Below is a small trained network, with its code and all its weights. Each question gives an input and a target symbol and asks what happens when units are switched off, that is, made to give their printed mean instead of their output.

import numpy as np


def w(rows, s, z=0):
    codes = np.array(rows[::2]) - 128.0
    scale = np.full(codes.shape[1], s)
    scale[-1] = z or s
    return codes * scale


def norm(h):
    return h / np.sqrt((h * h).mean(-1, keepdims=True) + 1e-5)


def f(y):
    return np.maximum(y, 0)


def softmax(a):
    e = np.exp(a - a.max(-1, keepdims=True))
    return e / e.sum(-1, keepdims=True)


def log_softmax(a):
    a = a - a.max(-1, keepdims=True)
    return a - np.log(np.exp(a).sum(-1, keepdims=True))


def net(x, mask):
    ids = ['αβγεηξτφψω'.index(c) for c in x.split()]
    T = len(ids)
    res = E[ids] + P[:T]
    u = 0
    for l in range(2):
        q, k, v = (norm(res) @ M[l].T for M in (Q, K, V))
        z = softmax(np.where(np.tri(T) > 0, q @ k.T / 4**0.5, -1e9)) @ v
        res = res + np.where(mask[u], z, O[l][:, -1]) @ O[l][:, :-1]
        u += 1
        y = f(norm(res) @ A[l][:, :-1].T + A[l][:, -1])
        res = res + np.where(mask[u : u + 12], y, B[l][:, -1]) @ B[l][:, :-1]
        u += 12
    return log_softmax(norm(res)[-1] @ U[:, :-1].T + U[:, -1])


Q, K, V, O, A, B = {}, {}, {}, {}, {}, {}
E = w([
[100,87,139],'α',
[71,209,126],'β',
[80,153,88],'γ',
[168,110,138],'ε',
[68,163,87],'η',
[111,156,96],'ξ',
[97,157,251],'τ',
[165,165,174],'φ',
[133,209,123],'ψ',
[255,154,91],'ω',
],0.021)
P = w([
[63,1,73],'0',
[30,90,56],'1',
[25,124,67],'2',
[39,119,81],'3',
[64,94,89],'4',
[66,108,105],'5',
[58,133,125],'6',
[77,116,136],'7',
[76,127,154],'8',
[100,112,167],'9',
[164,22,155],'10',
[146,71,204],'11',
[143,65,218],'12',
[119,80,239],'13',
],0.004)
Q[0] = w([
[69,136,180],'L0H1',
[170,221,115],'L0H1',
[209,254,34],'L0H1',
[58,46,21],'L0H1',
],0.011)
K[0] = w([
[142,92,112],'L0H1',
[201,174,114],'L0H1',
[217,221,66],'L0H1',
[53,111,6],'L0H1',
],0.012)
V[0] = w([
[120,64,187],'L0H1',
[152,2,115],'L0H1',
[92,88,117],'L0H1',
[148,102,76],'L0H1',
],0.0067)
O[0] = w([
[218,8,105,84],'L0H1',
[206,19,55,2],'L0H1',
[109,2,43,94],'L0H1',
[106,152,101,87],'L0H1',
],0.0058,0.0045)
A[0] = w([
[144,160,162,146],'L0N1',
[172,149,141,100],'L0N2',
[206,113,93,151],'L0N3',
[122,158,130,80],'L0N4',
[94,123,106,138],'L0N5',
[148,175,148,133],'L0N6',
[52,187,166,138],'L0N7',
[207,100,249,70],'L0N8',
[170,174,108,99],'L0N9',
[198,161,98,3],'L0N10',
[104,91,207,162],'L0N11',
[195,158,181,129],'L0N12',
],0.014,0.0042)
B[0] = w([
[122,108,107,176],'L0N1',
[146,129,110,144],'L0N2',
[122,85,89,145],'L0N3',
[120,126,116,149],'L0N4',
[155,133,148,145],'L0N5',
[138,105,101,177],'L0N6',
[77,114,138,246],'L0N7',
[4,181,176,182],'L0N8',
[154,117,130,151],'L0N9',
[194,90,158,136],'L0N10',
[89,84,136,167],'L0N11',
[172,190,125,177],'L0N12',
],0.025,0.013)
Q[1] = w([
[113,156,62],'L1H1',
[123,127,48],'L1H1',
[122,179,132],'L1H1',
[23,250,111],'L1H1',
],0.012)
K[1] = w([
[165,144,150],'L1H1',
[163,117,157],'L1H1',
[140,169,107],'L1H1',
[182,250,186],'L1H1',
],0.017)
V[1] = w([
[111,70,130],'L1H1',
[124,143,186],'L1H1',
[151,181,90],'L1H1',
[216,128,252],'L1H1',
],0.017)
O[1] = w([
[110,63,117,112],'L1H1',
[99,149,171,149],'L1H1',
[167,184,114,129],'L1H1',
[163,172,252,9],'L1H1',
],0.02,0.012)
A[1] = w([
[84,46,62,65],'L1N1',
[101,159,50,71],'L1N2',
[39,164,78,120],'L1N3',
[108,171,57,4],'L1N4',
[18,130,188,252],'L1N5',
[102,228,168,213],'L1N6',
[120,102,179,37],'L1N7',
[252,75,61,83],'L1N8',
[146,113,129,78],'L1N9',
[135,180,171,243],'L1N10',
[133,94,86,93],'L1N11',
[139,138,67,34],'L1N12',
],0.011,0.002)
B[1] = w([
[195,114,173,196],'L1N1',
[122,186,129,196],'L1N2',
[130,179,151,253],'L1N3',
[95,171,105,177],'L1N4',
[206,74,189,238],'L1N5',
[226,74,64,178],'L1N6',
[84,170,131,130],'L1N7',
[254,178,185,146],'L1N8',
[123,143,131,129],'L1N9',
[155,72,97,143],'L1N10',
[134,93,148,148],'L1N11',
[102,121,139,150],'L1N12',
],0.021,0.012)
U = w([
[159,10,141,105],'α',
[105,106,144,20],'β',
[135,103,101,3],'γ',
[155,85,127,70],'ε',
[104,103,108,124],'η',
[119,121,100,132],'ξ',
[75,72,212,173],'τ',
[152,173,196,74],'φ',
[116,233,82,186],'ψ',
[253,135,107,184],'ω',
],0.018,0.0046)

Each question gives the input, a string of symbols that net reads in full, and the target symbol t.
The units are the heads (4 rows each of Q, K, V and O) and the neurons (one row each of A and B). Each row of codes is followed by its name. A weight is (code - 128) times the scale printed after its matrix; where a second scale follows, it is the last column's (O, A, B and U).
mask holds one flag per unit, layer by layer, with each layer's heads first. A switched-off unit (its flag False) gives its mean, the last column of its rows in O or B, instead of its output. The means were averaged over made-up inputs and are rounded, as every weight is.
A unit's drop is (log p(t) with every unit on - log p(t) with that unit switched off) / (log p(t) with every unit on - log p(t) with every unit switched off).
The circuit of an input: a set's keep is (log p(t) with only the set's units on - log p(t) with every unit switched off) / (log p(t) with every unit on - log p(t) with every unit switched off). Starting from the 12 units with the biggest drops (on a tie, the unit counted first), units are removed one at a time, each time the one whose removal leaves the highest keep (on an exact tie, the one counted first), for as long as the keep stays at least 0.8.
units of the circuit, in order: the units of the circuit, biggest drop first
most important unit: the unit with the biggest drop
top k neurons: the k neurons with the biggest drops, biggest first
top k neurons in layer l: the k neurons of layer l with the biggest drops, biggest first
input τ α ψ η α φ φ φ η, target φ: units of the circuit, in order -> L0N12, L1H1
input ψ ψ τ τ ψ ε γ ψ α η ω η, target ω: units of the circuit, in order -> L1H1, L0N12, L1N6
input η ψ η ω ψ ψ ψ η γ γ β ω τ γ, target ω: most important unit -> L1H1
input ψ η τ ψ ψ α γ γ β ω β, target ω: top 3 neurons in layer 0 -> L0N12, L0N10, L0N8
input τ ω ω φ ψ φ φ τ η, target φ: top 3 neurons -> L0N12, L0N3, L0N11
input α ε τ ξ τ ω ψ φ ω γ ψ, target ω: top 3 neurons in layer 1 -> L1N6, L1N10, L1N3
input γ φ γ ε ω β, target ω: units of the circuit, in order -> L1H1, L1N6, L0N7
input ψ γ ψ τ ω η ξ, target ω: top 2 neurons -> L0N12, L0N7
input φ η ξ, target φ: top 2 neurons -> L0N12, L0N8
input η β ψ τ α ψ γ φ, target ψ: units of the circuit, in order -> L1N1, L0N12
input γ η β ψ ω τ ψ, target ω: top 4 neurons -> L0N12, L0N7, L0N10, L1N6
input φ τ γ, target φ: top 2 neurons -> L0N12, L0N8
input φ γ β, target φ: top 3 neurons -> L0N12, L1N5, L0N7
input ψ η τ ψ ε β η τ γ φ ε, target τ: top neuron -> L0N8
input ψ ψ ψ α φ ψ η φ α ω ψ ξ, target ω: top 4 neurons in layer 0 -> L0N12, L0N10, L0N7, L0N8
input ε τ α ε ψ ψ β τ τ τ α γ, target τ: top 3 neurons -> L0N12, L0N7, L1N6
input τ ξ β, target τ: units of the circuit, in order -> L0N12, L1H1
input ψ ξ ψ ε ψ τ ψ η ε ε τ β, target τ: top 3 neurons in layer 1 -> L1N6, L1N1, L1N11
input ψ η τ ψ η φ β τ ψ ψ φ, target ψ: top 3 neurons in layer 0 -> L0N8, L0N11, L0N12
input ω τ γ γ η β ψ α, target α: units of the circuit, in order -> L0H1
input τ β ψ ψ ψ β φ α ξ τ τ τ η, target τ: top 3 neurons -> L0N12, L0N7, L1N5
input φ η τ ξ γ, target τ: top 2 neurons -> L0N12, L0N8
input γ β ω γ η β ω η η, target ω: top 3 neurons in layer 0 -> L0N12, L0N10, L0N7
